Below is a small trained network, with its code and all its weights. Each question gives an input and a class and asks what happens when units are switched off, that is, made to give their printed mean instead of their output.

import numpy as np


def w(rows, s, z=0):
    codes = np.array(rows[::2]) - 128.0
    scale = np.full(codes.shape[1], s)
    scale[-1] = z or s
    return codes * scale


def norm(h):
    return h / np.sqrt((h * h).mean(-1, keepdims=True) + 1e-5)


def f(y):
    return y / 2 * (1 + np.tanh(0.7978845608 * (y + 0.044715 * y**3)))


def log_softmax(a):
    a = a - a.max(-1, keepdims=True)
    return a - np.log(np.exp(a).sum(-1, keepdims=True))


def net(x, mask):
    res = np.array(x, float).reshape(1, 5) / 4 @ E
    u = 0
    for l in range(4):
        y = f(norm(res) @ A[l][:, :-1].T + A[l][:, -1])
        res = res + np.where(mask[u : u + 10], y, B[l][:, -1]) @ B[l][:, :-1]
        u += 10
    return log_softmax(norm(res)[-1] @ U[:, :-1].T + U[:, -1])


A, B = {}, {}
E = w([
[74,179,131,79,119,149,1,154,145,141,174,105],'x0',
[144,64,196,123,87,83,53,236,87,86,82,219],'x1',
[156,76,105,106,134,219,113,149,188,39,91,168],'x2',
[42,119,110,180,184,100,86,207,105,118,164,116],'x3',
[151,85,130,185,87,120,142,185,218,130,179,92],'x4',
],0.0076)
A[0] = w([
[111,143,137,162,135,110,163,172,198,130,116,148,190],'L0N1',
[109,68,129,95,105,131,89,134,134,80,67,152,78],'L0N2',
[165,171,135,93,151,158,153,101,158,79,110,64,32],'L0N3',
[97,184,68,196,210,127,193,65,140,166,160,69,44],'L0N4',
[108,146,145,90,123,193,96,149,176,133,191,102,96],'L0N5',
[175,171,154,131,125,153,197,63,71,159,104,148,129],'L0N6',
[182,100,37,140,134,189,254,90,193,116,108,118,4],'L0N7',
[167,103,87,65,80,231,127,36,141,114,31,176,126],'L0N8',
[116,184,111,173,185,110,107,111,79,107,164,128,111],'L0N9',
[117,140,139,107,97,115,126,145,112,96,110,76,40],'L0N10',
],0.0075,0.0027)
B[0] = w([
[192,120,162,105,115,101,58,115,190,203,124,121,165],'L0N1',
[206,167,179,134,167,198,150,122,128,140,208,191,187],'L0N2',
[102,179,164,106,150,144,129,129,147,155,185,204,158],'L0N3',
[140,66,174,109,255,137,78,46,138,78,73,154,233],'L0N4',
[128,177,104,165,86,150,80,127,141,161,133,126,183],'L0N5',
[130,147,122,124,21,121,169,144,36,79,131,111,191],'L0N6',
[38,197,84,132,189,116,150,177,202,182,93,238,223],'L0N7',
[147,27,192,45,207,118,131,128,56,58,241,52,254],'L0N8',
[121,120,66,18,104,109,95,144,128,154,121,95,167],'L0N9',
[144,131,106,160,150,101,95,102,121,85,161,151,118],'L0N10',
],0.0062,0.0074)
A[1] = w([
[162,122,65,163,135,118,197,76,221,18,115,85,68],'L1N1',
[130,221,48,93,60,194,68,151,173,120,243,12,144],'L1N2',
[118,114,84,145,180,183,113,168,135,120,131,226,66],'L1N3',
[174,91,76,163,94,33,178,115,7,162,83,48,73],'L1N4',
[176,114,96,196,162,179,238,58,213,119,121,106,60],'L1N5',
[139,158,134,94,126,67,253,49,47,94,78,137,56],'L1N6',
[180,62,129,54,123,166,76,208,132,23,76,205,80],'L1N7',
[207,77,146,99,146,105,152,157,155,209,116,108,122],'L1N8',
[93,169,95,99,170,175,71,135,64,89,130,226,4],'L1N9',
[56,216,43,121,20,140,183,203,207,135,72,116,38],'L1N10',
],0.0055,0.0025)
B[1] = w([
[127,105,143,164,182,117,119,167,135,134,111,187,137],'L1N1',
[143,80,15,101,86,94,142,181,100,132,116,219,221],'L1N2',
[124,163,193,147,161,90,135,130,200,173,155,122,181],'L1N3',
[116,177,157,180,94,170,113,11,175,141,116,62,155],'L1N4',
[147,216,118,130,237,128,128,189,254,210,142,145,164],'L1N5',
[182,182,181,112,14,160,106,132,110,56,105,84,193],'L1N6',
[145,161,161,99,207,126,170,142,160,133,170,177,254],'L1N7',
[149,122,116,84,108,191,121,73,147,118,156,184,150],'L1N8',
[76,203,86,155,182,78,123,108,111,145,98,114,191],'L1N9',
[167,164,123,152,48,119,141,184,71,101,201,122,129],'L1N10',
],0.0071,0.0053)
A[2] = w([
[92,125,125,143,171,149,94,98,155,76,121,169,38],'L2N1',
[27,135,78,115,170,111,100,84,124,238,118,48,99],'L2N2',
[194,200,60,2,169,196,209,104,105,97,158,128,62],'L2N3',
[129,73,81,187,167,147,55,200,122,116,177,65,28],'L2N4',
[129,217,217,116,147,165,146,213,99,80,99,123,58],'L2N5',
[168,99,110,127,102,156,171,148,90,99,102,37,15],'L2N6',
[183,57,155,159,76,142,176,161,188,137,129,162,50],'L2N7',
[76,222,67,60,166,123,109,60,16,160,108,76,105],'L2N8',
[90,104,84,184,164,93,206,83,167,121,123,44,6],'L2N9',
[217,73,185,172,129,131,166,181,172,123,177,102,31],'L2N10',
],0.0068,0.0019)
B[2] = w([
[140,140,164,113,134,96,119,149,116,155,115,93,163],'L2N1',
[177,55,189,124,166,146,147,105,49,57,189,167,221],'L2N2',
[164,23,151,38,166,95,125,206,106,76,165,214,253],'L2N3',
[133,76,113,110,103,106,207,16,77,188,94,143,169],'L2N4',
[134,68,138,50,216,75,175,73,180,133,100,63,188],'L2N5',
[95,224,48,147,171,85,131,76,98,151,129,135,126],'L2N6',
[114,198,61,59,57,115,128,117,41,63,114,140,166],'L2N7',
[202,87,221,48,101,169,179,198,104,20,212,176,253],'L2N8',
[99,184,155,1,166,126,171,135,171,117,142,122,139],'L2N9',
[45,147,101,106,107,167,168,77,95,75,235,120,183],'L2N10',
],0.0064)
A[3] = w([
[214,177,140,108,43,176,193,52,71,108,88,79,98],'L3N1',
[77,129,143,136,167,115,228,96,206,123,150,145,86],'L3N2',
[181,101,157,108,192,165,86,107,169,76,82,58,2],'L3N3',
[118,178,122,170,254,149,109,154,245,197,88,136,126],'L3N4',
[145,46,123,104,205,84,103,80,122,175,224,117,199],'L3N5',
[102,165,56,231,13,118,122,189,113,111,197,145,144],'L3N6',
[30,111,75,138,162,199,65,137,108,106,87,43,114],'L3N7',
[126,167,125,116,141,158,171,113,156,203,154,223,185],'L3N8',
[98,122,68,87,206,92,84,110,211,224,104,189,185],'L3N9',
[169,149,168,131,233,145,86,189,178,244,89,133,51],'L3N10',
],0.0059,0.0025)
B[3] = w([
[86,166,107,183,121,82,55,129,144,107,147,84,154],'L3N1',
[144,183,180,106,211,97,69,172,90,95,148,44,169],'L3N2',
[81,171,94,93,78,111,90,164,111,103,190,140,143],'L3N3',
[92,228,51,150,94,88,60,198,173,209,83,29,194],'L3N4',
[176,132,193,163,161,177,138,91,165,116,96,206,254],'L3N5',
[129,130,2,67,104,103,69,110,91,168,124,195,156],'L3N6',
[177,59,157,96,128,191,95,122,123,123,169,116,115],'L3N7',
[130,182,136,100,128,34,86,171,98,133,71,136,184],'L3N8',
[140,145,111,228,161,71,166,144,114,172,103,119,201],'L3N9',
[86,156,139,149,128,135,201,178,176,118,90,108,169],'L3N10',
],0.0085,0.008)
U = w([
[139,38,114,248,126,151,107,73,135,178,105,137,72],'0',
[153,104,199,72,174,122,128,141,103,63,177,183,171],'1',
[76,88,111,143,80,206,156,126,167,146,64,70,3],'2',
[117,194,130,177,198,86,118,195,195,175,102,121,185],'3',
[110,127,21,120,41,108,81,152,105,170,148,164,165],'4',
[92,86,99,171,101,173,168,146,149,130,116,70,30],'5',
[120,176,156,164,46,104,108,71,81,87,130,24,142],'6',
[73,112,116,146,93,201,131,147,139,150,124,67,32],'7',
],0.013,0.0056)

Each question gives the input, the list of numbers given to net, and the class t.
The units are the neurons (one row each of A and B). Each row of codes is followed by its name. A weight is (code - 128) times the scale printed after its matrix; where a second scale follows, it is the last column's (A, B and U).
mask holds one flag per neuron, layer by layer. A switched-off neuron (its flag False) gives its mean, the last column of its row in B, instead of its output. The means were averaged over made-up inputs and are rounded, as every weight is.
A unit's drop is (log p(t) with every unit on - log p(t) with that unit switched off) / (log p(t) with every unit on - log p(t) with every unit switched off).
The circuit of an input: a set's keep is (log p(t) with only the set's units on - log p(t) with every unit switched off) / (log p(t) with every unit on - log p(t) with every unit switched off). Starting from the 12 units with the biggest drops (on a tie, the unit counted first), units are removed one at a time, each time the one whose removal leaves the highest keep (on an exact tie, the one counted first), for as long as the keep stays at least 0.8.
units of the circuit, in order: the units of the circuit, biggest drop first
unit that matters most: the unit with the biggest drop
top k neurons: the k neurons with the biggest drops, biggest first
top k neurons in layer l: the k neurons of layer l with the biggest drops, biggest first
drop when u is switched off: that unit's drop, to one decimal
input [-7,-6,-5,-8,4], class 3: units of the circuit, in order -> [L1N5]
input [7,-8,-1,-5,5], class 3: units of the circuit, in order -> [L0N8 L1N5]
input [-7,8,-2,-2,4], class 4: units of the circuit, in order -> [L2N7 L0N8 L2N8 L3N5]
input [7,-3,-8,7,4], class 1: top 3 neurons -> [L2N2 L0N4 L2N8]
input [-5,1,2,8,7], class 4: top 3 neurons -> [L0N4 L0N8 L2N7]
input [-7,8,-4,7,-4], class 3: top 4 neurons -> [L0N8 L2N8 L2N2 L0N6]
input [-7,-4,-5,0,0], class 3: top 4 neurons -> [L0N8 L0N7 L1N5 L0N4]
input [4,2,-1,5,-1], class 4: top 2 neurons -> [L0N4 L1N2]
input [4,-4,-3,-2,5], class 3: top 2 neurons -> [L0N8 L0N4]
input [2,5,5,3,8], class 4: top 2 neurons -> [L0N4 L0N8]
input [5,-6,0,-8,5], class 3: top 3 neurons -> [L0N7 L1N5 L2N8]
input [0,1,-2,-4,-7], class 6: top 2 neurons -> [L0N6 L1N6]
input [-1,8,-8,4,5], class 4: top 3 neurons -> [L0N8 L0N4 L3N6]
input [2,5,-4,-7,3], class 6: unit that matters most -> L0N4
input [-3,2,-2,-7,5], class 4: top 2 neurons -> [L0N4 L2N7]
input [-6,-6,8,-5,1], class 3: top 2 neurons -> [L0N7 L1N5]
input [-8,3,1,4,-3], class 6: top 4 neurons -> [L0N4 L0N8 L1N4 L0N7]
input [-4,7,-6,6,0], class 0: top 2 neurons -> [L0N7 L2N8]
input [-2,1,-2,-6,0], class 6: top 2 neurons -> [L0N6 L1N6]
input [-1,5,-1,3,-1], class 3: unit that matters most -> L0N8
input [-8,3,-1,5,0], class 6: top 2 neurons in layer 1 -> [L1N4 L1N2]
input [-6,4,-1,4,4], class 4: drop when L0N8 is switched off -> 0.1
input [2,-2,-6,1,8], class 0: drop when L2N8 is switched off -> 0.3
